Here is a tiny trained network, its code and every weight. The questions are about switching its units off for an input and a target symbol, where a switched-off unit gives its printed mean instead of its output.

import numpy as np


def w(rows, s, z=0):
    codes = np.array(rows[::2]) - 128.0
    scale = np.full(codes.shape[1], s)
    scale[-1] = z or s
    return codes * scale


def norm(h):
    return h / np.sqrt((h * h).mean(-1, keepdims=True) + 1e-5)


def f(y):
    return y / 2 * (1 + np.tanh(0.7978845608 * (y + 0.044715 * y**3)))


def softmax(a):
    e = np.exp(a - a.max(-1, keepdims=True))
    return e / e.sum(-1, keepdims=True)


def log_softmax(a):
    a = a - a.max(-1, keepdims=True)
    return a - np.log(np.exp(a).sum(-1, keepdims=True))


def net(x, mask):
    ids = ['βγδεζηλστ'.index(c) for c in x.split()]
    T = len(ids)
    res = E[ids] + P[:T]
    u = 0
    for l in range(2):
        q, k, v = (norm(res) @ M[l].T for M in (Q, K, V))
        z = softmax(np.where(np.tri(T) > 0, q @ k.T / 4**0.5, -1e9)) @ v
        res = res + np.where(mask[u], z, O[l][:, -1]) @ O[l][:, :-1]
        u += 1
        y = f(norm(res) @ A[l][:, :-1].T + A[l][:, -1])
        res = res + np.where(mask[u : u + 12], y, B[l][:, -1]) @ B[l][:, :-1]
        u += 12
    return log_softmax(norm(res)[-1] @ U[:, :-1].T + U[:, -1])


Q, K, V, O, A, B = {}, {}, {}, {}, {}, {}
E = w([
[135,101,111,51,76,119,84,230],'β',
[189,99,193,103,201,142,208,157],'γ',
[95,192,96,70,77,127,218,106],'δ',
[124,177,99,7,79,89,168,103],'ε',
[134,116,144,72,162,215,139,124],'ζ',
[35,94,171,190,143,159,133,80],'η',
[143,79,75,106,92,66,147,36],'λ',
[109,123,116,77,170,216,124,113],'σ',
[68,178,103,159,236,105,157,96],'τ',
],0.013)
P = w([
[1,149,122,65,104,205,158,235],'0',
[99,99,43,86,113,215,185,141],'1',
[75,98,77,85,111,170,180,142],'2',
[71,103,109,85,121,148,176,150],'3',
[165,121,72,111,115,184,130,105],'4',
[145,126,80,126,116,161,130,100],'5',
[142,119,99,136,124,153,128,105],'6',
[168,140,105,137,105,132,105,87],'7',
[168,147,128,151,101,128,98,85],'8',
[178,153,141,166,102,124,98,81],'9',
[194,159,153,176,91,110,97,76],'10',
[161,125,169,162,139,71,117,71],'11',
[164,128,173,176,131,50,118,69],'12',
[176,135,175,178,115,53,123,73],'13',
],0.0071)
Q[0] = w([
[93,108,101,128,90,123,127,217],'0.h1',
[100,161,115,107,135,123,163,121],'0.h1',
[141,255,111,82,50,60,183,40],'0.h1',
[110,111,149,89,110,108,185,75],'0.h1',
],0.012)
K[0] = w([
[17,53,118,75,137,121,127,202],'0.h1',
[155,128,234,191,177,97,187,141],'0.h1',
[190,26,166,238,201,1,127,45],'0.h1',
[148,201,218,228,137,68,85,56],'0.h1',
],0.0069)
V[0] = w([
[132,79,151,95,102,118,53,145],'0.h1',
[95,120,156,98,86,157,105,2],'0.h1',
[183,86,111,62,146,91,120,80],'0.h1',
[75,187,62,144,205,86,92,94],'0.h1',
],0.0074)
O[0] = w([
[132,67,63,68,105,44,97,150,17],'0.h1',
[131,139,1,187,104,163,149,193,252],'0.h1',
[152,30,154,88,140,165,169,84,209],'0.h1',
[126,171,48,94,161,123,140,99,102],'0.h1',
],0.0086,0.0032)
A[0] = w([
[117,212,193,236,234,184,64,133,131],'0.n1',
[127,27,211,162,137,253,115,166,137],'0.n2',
[115,62,82,139,125,17,68,75,165],'0.n3',
[83,29,160,170,158,125,116,108,93],'0.n4',
[137,77,144,146,90,119,118,252,108],'0.n5',
[79,110,103,118,74,141,189,120,176],'0.n6',
[166,108,61,235,179,152,126,64,150],'0.n7',
[144,36,173,85,86,146,65,246,125],'0.n8',
[141,163,78,164,144,206,83,232,187],'0.n9',
[115,151,235,131,23,84,112,37,2],'0.n10',
[154,106,244,105,2,3,53,24,18],'0.n11',
[150,81,227,253,148,94,118,118,31],'0.n12',
],0.0062,0.0025)
B[0] = w([
[175,119,141,116,105,167,44,151,176],'0.n1',
[119,138,62,197,164,101,130,114,255],'0.n2',
[175,106,170,166,107,232,3,130,124],'0.n3',
[101,161,59,14,165,102,167,124,142],'0.n4',
[56,85,121,102,119,151,121,72,130],'0.n5',
[194,96,154,133,110,98,83,163,203],'0.n6',
[178,114,118,140,118,149,102,141,202],'0.n7',
[33,117,90,98,147,68,34,48,150],'0.n8',
[153,96,167,148,194,30,194,150,188],'0.n9',
[163,164,189,131,117,104,196,129,154],'0.n10',
[173,160,205,166,51,83,127,121,168],'0.n11',
[129,130,61,159,149,133,94,118,145],'0.n12',
],0.0081,0.0056)
Q[1] = w([
[195,160,70,143,104,116,168,142],'1.h1',
[2,147,167,144,185,126,164,206],'1.h1',
[165,124,167,150,175,148,66,63],'1.h1',
[95,208,160,143,166,122,82,94],'1.h1',
],0.0096)
K[1] = w([
[132,160,109,187,88,154,130,105],'1.h1',
[51,165,159,99,156,100,101,255],'1.h1',
[172,176,117,141,151,77,150,105],'1.h1',
[86,159,131,113,165,111,125,91],'1.h1',
],0.01)
V[1] = w([
[137,196,112,50,166,115,176,149],'1.h1',
[116,154,99,66,255,184,67,110],'1.h1',
[190,97,207,87,173,120,160,142],'1.h1',
[136,235,115,79,81,100,81,61],'1.h1',
],0.0063)
O[1] = w([
[144,152,119,108,1,130,41,128,163],'1.h1',
[205,125,103,85,149,67,130,111,191],'1.h1',
[134,231,58,106,66,166,154,94,130],'1.h1',
[160,77,139,81,98,176,137,102,4],'1.h1',
],0.0084,0.0033)
A[1] = w([
[80,238,123,112,180,148,104,67,83],'1.n1',
[137,188,131,200,156,182,163,64,118],'1.n2',
[147,73,144,106,84,134,104,170,85],'1.n3',
[196,110,146,123,168,119,93,24,117],'1.n4',
[121,150,140,187,159,228,72,188,90],'1.n5',
[202,99,164,123,152,143,140,212,124],'1.n6',
[120,176,106,119,115,29,113,180,4],'1.n7',
[153,2,89,158,92,146,171,138,27],'1.n8',
[161,135,252,156,85,127,154,64,113],'1.n9',
[146,199,121,116,58,143,138,96,136],'1.n10',
[98,203,119,110,84,171,140,107,34],'1.n11',
[184,92,156,104,64,176,31,122,100],'1.n12',
],0.0088,0.0041)
B[1] = w([
[118,244,115,122,166,133,227,51,175],'1.n1',
[161,129,111,76,114,127,82,63,254],'1.n2',
[160,243,155,84,204,166,137,107,127],'1.n3',
[119,144,87,146,163,210,16,131,206],'1.n4',
[171,112,201,139,118,95,189,61,184],'1.n5',
[97,124,155,135,93,150,70,129,199],'1.n6',
[204,84,90,168,64,83,148,144,149],'1.n7',
[114,119,82,176,106,255,141,49,223],'1.n8',
[169,76,161,121,59,103,108,64,202],'1.n9',
[87,117,163,173,209,131,75,135,208],'1.n10',
[100,116,150,186,233,102,167,150,144],'1.n11',
[225,157,158,90,145,123,68,164,162],'1.n12',
],0.0082,0.0043)
U = w([
[54,34,78,56,147,82,96,99,148],'β',
[189,108,218,162,64,108,173,72,203],'γ',
[68,123,197,247,202,169,119,231,232],'δ',
[191,174,119,77,108,212,68,254,109],'ε',
[114,77,105,159,206,71,142,155,30],'ζ',
[223,155,11,204,73,58,168,207,60],'η',
[107,84,26,145,29,244,194,100,175],'λ',
[112,79,128,128,195,135,188,136,35],'σ',
[119,250,78,106,207,105,177,39,4],'τ',
],0.0055,0.0015)

Each question gives the input, a string of symbols that net reads in full, and the target symbol t.
The units are the heads (4 rows each of Q, K, V and O) and the neurons (one row each of A and B). Each row of codes is followed by its name. A weight is (code - 128) times the scale printed after its matrix; where a second scale follows, it is the last column's (O, A, B and U).
mask holds one flag per unit, layer by layer, with each layer's heads first. A switched-off unit (its flag False) gives its mean, the last column of its rows in O or B, instead of its output. The means were averaged over made-up inputs and are rounded, as every weight is.
A unit's drop is (log p(t) with every unit on - log p(t) with that unit switched off) / (log p(t) with every unit on - log p(t) with every unit switched off).
The circuit of an input: a set's keep is (log p(t) with only the set's units on - log p(t) with every unit switched off) / (log p(t) with every unit on - log p(t) with every unit switched off). Starting from the 12 units with the biggest drops (on a tie, the unit counted first), units are removed one at a time, each time the one whose removal leaves the highest keep (on an exact tie, the one counted first), for as long as the keep stays at least 0.8.
units of the circuit, in order: the units of the circuit, biggest drop first
top k neurons: the k neurons with the biggest drops, biggest first
k most important neurons of layer l: the k neurons of layer l with the biggest drops, biggest first
input η ε γ σ, target δ: units of the circuit, in order -> 0.h1, 1.h1, 0.n9
input λ γ ζ σ ε ε δ, target γ: units of the circuit, in order -> 0.h1
input ε η σ ε η δ ε, target η: units of the circuit, in order -> 0.h1, 1.n7
input τ γ η, target ε: units of the circuit, in order -> 1.h1, 0.h1, 0.n1, 1.n12
input δ β τ ε ε σ, target ε: units of the circuit, in order -> 1.h1, 1.n12
input ε ε ε τ τ γ ζ η ε ε ε η, target λ: units of the circuit, in order -> 0.h1, 1.n10, 0.n9
input δ ε η, target γ: units of the circuit, in order -> 1.n5, 0.h1, 0.n1
input δ ε τ β σ τ λ ε σ ε β ζ ζ, target λ: units of the circuit, in order -> 0.h1, 1.n8
input η σ σ ε, target η: units of the circuit, in order -> 1.n7, 0.h1
input δ τ η, target γ: units of the circuit, in order -> 0.h1, 1.n5, 0.n1
input δ γ γ η ζ, target τ: units of the circuit, in order -> 1.h1, 1.n1
input δ ε γ ε δ γ γ β γ η λ ε δ, target λ: units of the circuit, in order -> 0.h1, 1.h1, 0.n2
input σ λ ε η, target η: top 2 neurons -> 0.n9, 1.n7
input σ τ ε δ η γ λ τ, target ε: most important neuron of layer 0 -> 0.n1
input σ ε ε γ, target η: top 2 neurons -> 0.n9, 1.n7
input σ ε σ ζ δ, target δ: top 3 neurons -> 1.n10, 1.n11, 0.n2
input γ τ δ ζ, target τ: top 2 neurons -> 0.n7, 1.n1
input σ σ η λ τ γ γ ζ ε ε η ε δ β, target β: top 2 neurons -> 0.n8, 0.n5
input ε η ε γ γ γ γ η, target τ: 2 most important neurons of layer 0 -> 0.n4, 0.n9
input γ η σ, target τ: top 2 neurons -> 1.n1, 0.n7
input ε δ η ζ γ ε η γ γ λ, target λ: 2 most important neurons of layer 1 -> 1.n8, 1.n10
input δ ε β γ λ ζ δ σ σ τ σ τ λ ε, target λ: top neuron -> 0.n9
input γ σ τ ε ε ε σ δ η η λ δ, target λ: 2 most important neurons of layer 0 -> 0.n2, 0.n4
input σ γ σ σ, target η: top 2 neurons -> 0.n9, 1.n7
